Below are the code and all the weights of a small trained network. Each question names an input and a target symbol and asks about switching units off, where a switched-off unit gives its printed mean instead of its output.

import numpy as np


def w(rows, s, z=0):
    codes = np.array(rows[::2]) - 128.0
    scale = np.full(codes.shape[1], s)
    scale[-1] = z or s
    return codes * scale


def norm(h):
    return h / np.sqrt((h * h).mean(-1, keepdims=True) + 1e-5)


def f(y):
    return y / 2 * (1 + np.tanh(0.7978845608 * (y + 0.044715 * y**3)))


def softmax(a):
    e = np.exp(a - a.max(-1, keepdims=True))
    return e / e.sum(-1, keepdims=True)


def log_softmax(a):
    a = a - a.max(-1, keepdims=True)
    return a - np.log(np.exp(a).sum(-1, keepdims=True))


def net(x, mask):
    ids = ['αβγμπσφψω'.index(c) for c in x.split()]
    T = len(ids)
    res = E[ids] + P[:T]
    r = norm(res)
    for j in range(2):
        rows = slice(2 * j, 2 * j + 2)
        q, k, v = (r @ M[0][rows].T for M in (Q, K, V))
        z = softmax(np.where(np.tri(T) > 0, q @ k.T / 2**0.5, -1e9)) @ v
        o = O[0][rows]
        res = res + np.where(mask[j], z, o[:, -1]) @ o[:, :-1]
    y = f(norm(res) @ A[0][:, :-1].T + A[0][:, -1])
    res = res + np.where(mask[2:14], y, B[0][:, -1]) @ B[0][:, :-1]
    return log_softmax(norm(res)[-1] @ U[:, :-1].T + U[:, -1])


Q, K, V, O, A, B = {}, {}, {}, {}, {}, {}
E = w([
[121,131,108,120],'α',
[116,138,102,116],'β',
[146,123,136,154],'γ',
[125,138,93,126],'μ',
[130,146,123,93],'π',
[125,126,155,158],'σ',
[101,147,153,136],'φ',
[5,132,100,85],'ψ',
[116,127,107,120],'ω',
],0.016)
P = w([
[126,254,105,214],'0',
[113,204,111,219],'1',
[105,134,100,184],'2',
[99,109,116,164],'3',
[104,100,130,154],'4',
[110,99,142,144],'5',
[112,91,154,144],'6',
[121,100,161,138],'7',
[129,104,167,129],'8',
[139,114,172,127],'9',
[149,121,172,119],'10',
],0.0027)
Q[0] = w([
[116,172,90,1],'h0',
[120,99,191,130],'h0',
[136,217,42,62],'h1',
[181,231,121,81],'h1',
],0.0052)
K[0] = w([
[191,189,126,131],'h0',
[254,64,136,179],'h0',
[69,130,135,42],'h1',
[5,178,45,40],'h1',
],0.0042)
V[0] = w([
[175,100,96,85],'h0',
[57,97,64,253],'h0',
[139,98,126,111],'h1',
[13,213,52,115],'h1',
],0.0035)
O[0] = w([
[254,195,209,18,106],'h0',
[102,215,40,199,139],'h0',
[204,224,177,183,108],'h1',
[89,94,75,191,254],'h1',
],0.0037,0.0038)
A[0] = w([
[176,81,254,99,186],'n0',
[183,161,179,174,112],'n1',
[85,75,99,121,204],'n2',
[179,79,191,189,188],'n3',
[173,142,140,96,189],'n4',
[68,154,164,141,251],'n5',
[134,173,60,94,207],'n6',
[135,26,176,169,201],'n7',
[115,149,188,189,199],'n8',
[76,133,227,176,238],'n9',
[114,150,75,199,211],'n10',
[121,59,149,167,60],'n11',
],0.0075,0.0017)
B[0] = w([
[101,253,87,112,138],'n0',
[110,82,136,116,126],'n1',
[187,171,148,159,217],'n2',
[136,92,103,41,158],'n3',
[148,75,149,170,127],'n4',
[166,104,53,72,220],'n5',
[132,116,127,160,252],'n6',
[115,183,28,126,158],'n7',
[95,97,125,49,183],'n8',
[165,119,61,91,217],'n9',
[182,149,214,117,242],'n10',
[147,141,105,138,133],'n11',
],0.0058,0.0036)
U = w([
[147,127,120,104,34],'α',
[112,147,110,121,25],'β',
[139,235,243,26,106],'γ',
[158,40,114,229,254],'μ',
[185,246,70,234,138],'π',
[192,98,45,67,100],'σ',
[8,111,103,136,140],'φ',
[113,127,100,103,69],'ψ',
[157,51,254,102,234],'ω',
],0.0077,0.0039)

Each question gives the input, a string of symbols that net reads in full, and the target symbol t.
The units are the heads (2 rows each of Q, K, V and O) and the neurons (one row each of A and B). Each row of codes is followed by its name. A weight is (code - 128) times the scale printed after its matrix; where a second scale follows, it is the last column's (O, A, B and U).
mask holds one flag per unit, heads first, then neurons. A switched-off unit (its flag False) gives its mean, the last column of its rows in O or B, instead of its output. The means were averaged over made-up inputs and are rounded, as every weight is.
A unit's drop is (log p(t) with every unit on - log p(t) with that unit switched off) / (log p(t) with every unit on - log p(t) with every unit switched off).
The circuit of an input: a set's keep is (log p(t) with only the set's units on - log p(t) with every unit switched off) / (log p(t) with every unit on - log p(t) with every unit switched off). Starting from the 12 units with the biggest drops (on a tie, the unit counted first), units are removed one at a time, each time the one whose removal leaves the highest keep (on an exact tie, the one counted first), for as long as the keep stays at least 0.8.
units of the circuit, in order: the units of the circuit, biggest drop first
most important unit: the unit with the biggest drop
k most important neurons: the k neurons with the biggest drops, biggest first
which heads matter: for each layer, one digit per head in row order, 1 if its drop is at least 0.15 and else 0, layers parted by /
drop when u is switched off: that unit's drop, to one decimal
input β π π σ μ φ, target σ: most important unit : n9
input α π π μ π α β π, target γ: units of the circuit, in order : (n9 n5 n3)
input σ γ π, target π: units of the circuit, in order : (n8 n9 n6 n3)
input π φ φ, target σ: units of the circuit, in order : (n9 n5)
input σ π α μ π π π ψ π, target γ: 4 most important neurons : (n0 n9 n7 n5)
input ψ π π α ψ π ψ π π π α, target μ: 3 most important neurons : (n0 n10 n9)
input π α γ, target σ: 2 most important neurons : (n3 n7)
input σ π σ ψ σ α ψ π, target μ: 2 most important neurons : (n0 n6)
input π σ α σ ω, target π: which heads matter : 00
input σ μ π π π, target ω: which heads matter : 10
input π ω ψ π β ψ φ α π, target ω: which heads matter : 11
input ω π π σ π ψ σ β α, target π: drop when n8 is switched off : 0.1
input σ π σ ψ ω ω β, target π: drop when n9 is switched off : 0.0
input ψ α ω α σ π ω σ γ, target σ: drop when n7 is switched off : 0.2
input σ β π α π μ π π ψ π ω, target π: most important neuron : (n2)
